[ -1.7  -8.2  -7.7 -52.4  -4.8  -9.7  22.4 -28.9   5.5   4.1  30.7 -10.7
  -8.7  -9.8 -31.5  42.9  -6.6  13.8   0.1 -25.0 -18.3 -21.5  13.0  -6.7
  15.5  -5.5   2.2  23.0] -> [15].B
[ -6.1  28.6  -1.5  11.7 -32.1  -7.6   3.8 -17.6  -1.9 -16.0   1.5   1.7
   7.5  -8.1 -11.2   4.6  -3.1 -13.6   4.0  -2.4  -0.6  10.7   8.3  -6.7
  24.2 -10.8   5.0   7.4] -> [14].Q
[ -2.1  19.0  -1.7  17.0 -11.8 -11.4  -2.6  -7.4  -8.3  -5.7  -2.6   8.6
 -16.7  -0.5   2.0   1.6  -4.6  -9.4  10.3  -1.2 -12.5   1.4   5.0  -0.3
   7.6  -1.0  11.6  15.5] -> [14].Q
[ -0.7   3.9   7.0 -36.4 -19.6 -17.2  11.0 -51.5   7.9  -1.4 -13.0  -0.8
  -1.9 -17.9 -39.0  39.2  -0.9 -22.8  -4.8 -27.7  14.6  -8.6   4.7  -0.8
   9.9  -1.8  15.4  23.2] -> [15].B
[-10.1  26.0  -7.2 -28.2 -30.2  -5.4  12.8   0.1  -4.8 -14.3   8.9  25.1
  47.1  13.3  14.2   7.8   9.3   6.4   7.0  19.1 -19.5   6.9  16.4  -3.7
  14.2 -11.2   3.8   0.3] -> [17].W
[  2.6 -17.0  13.5 -48.5  -5.9  -4.8  11.7 -40.2  12.2   1.8 -27.5 -16.6
   8.7 -15.7 -40.2  31.7   6.9 -25.7 -13.4 -36.8  33.4 -11.6  -1.4  -0.3
  -6.9   3.6  13.1  -9.5] -> [15].X
[ -2.9  19.3 -10.1  36.9 -11.5   0.6  -4.3  10.8  -4.4  -7.9  11.0   3.1
  -6.6  -1.1  14.7 -13.7  -6.2   6.2   9.1  14.1 -22.3   9.5   5.5   0.8
  17.5  -3.5  -7.3  11.4] -> [14].H
[  6.0 -19.1  12.1 -39.2   3.3  -0.5   8.7 -31.0   9.3   7.3 -18.8  -9.6
  -2.7 -11.2 -33.1  25.2   4.1 -16.9 -12.9 -26.8  29.2 -15.9  -5.1  -0.7
 -13.2   5.1  11.0  -8.0] -> [15].X
[ -6.8  20.6   1.0 -38.7  -7.7 -14.7  10.4  -7.2 -10.1  -7.0 -28.4  32.6
  22.5  11.1   3.4  14.5  12.4  -2.3  -4.2   0.4 -10.2  -5.2   9.0   0.2
 -12.2  -2.8  19.5   0.1] -> [17].E
[ -2.9  -7.9  -1.2 -39.1  -5.4  -4.3  18.0 -17.7   6.4   3.1  21.9  -5.4
   5.9  -4.2 -19.5  26.1  -0.2  19.3   1.0 -12.2  -5.6 -14.2   9.3  -5.5
  10.9  -2.9   3.5   8.4] -> [15].B
[ -0.6  15.1   0.1  22.8   4.0  -8.6  -5.7   4.5  -6.6   1.3  -9.1   9.2
 -19.5   5.5  10.6 -14.0  -1.5 -10.0   2.2   5.0 -11.7  -3.8  -0.2   1.7
  -7.8   5.1   7.8   7.1] -> [14].H
[ -5.5  19.5  -3.7  12.8  -9.2 -16.2  -0.3  -2.7  -6.3  -3.6  -9.8  15.4
 -12.6   6.6  11.3  -8.2  -2.5  -9.6   2.3   3.9 -19.2   0.5   2.8  -0.2
   2.5  -1.2  10.6  16.0] -> [14].H
[ -2.6 -12.9   6.9 -60.7  -5.9  -5.6  17.1 -39.3  10.6   4.6   6.6  -8.0
   5.3 -10.4 -37.6  39.3  -0.9   0.0  -3.8 -29.8   4.9 -19.8   7.1  -2.9
   6.3  -1.7   7.6   5.7] -> [15].B
[ -4.7  17.9   0.5  15.7 -11.0 -13.2  -3.6  -0.9  -6.6  -6.0 -28.0  15.4
  -7.5   4.2   9.0 -11.9  -4.2 -23.2  -2.3   5.7  -3.1   5.1   2.8   1.3
  -5.8   0.6  12.2  13.4] -> [14].H
[-10.1  30.0  -6.2 -57.8 -25.5 -19.6  19.7 -14.4  -7.0  -8.7 -11.2  44.6
  49.2  15.3   9.2  23.5  15.9  -1.1  -2.7   8.2 -20.0  -3.8  22.7  -2.1
  -0.7 -10.4  18.9  17.2] -> [17].E
[ -4.2  -1.2   5.6 -59.6 -11.1 -19.5  23.0 -44.5   7.4   6.5   5.3  -1.4
  -0.2 -12.0 -38.4  48.2   1.1  -8.7  -1.9 -28.2   1.6  -9.6  13.2  -7.3
   9.8  -1.0   5.4  15.5] -> [15].B
[ -6.4  15.2  -0.7   1.9 -33.4  -2.7   4.9 -19.5   4.0 -13.1   5.7  -5.0
  15.7 -14.8 -13.6   3.2   0.3 -16.6   1.7  -3.2   5.7  12.9   5.2  -7.3
  29.8  -8.5   2.7   3.6] -> [14].Q
[ -4.3  27.0  -4.8  39.2  -9.2 -12.6  -5.1   2.2  -5.2  -7.0  -7.6  12.1
 -11.8   0.5  13.5  -8.1  -4.6 -12.3   5.3  11.1 -15.1  11.9   6.4  -1.3
  10.4  -2.1   7.5  17.6] -> [14].H
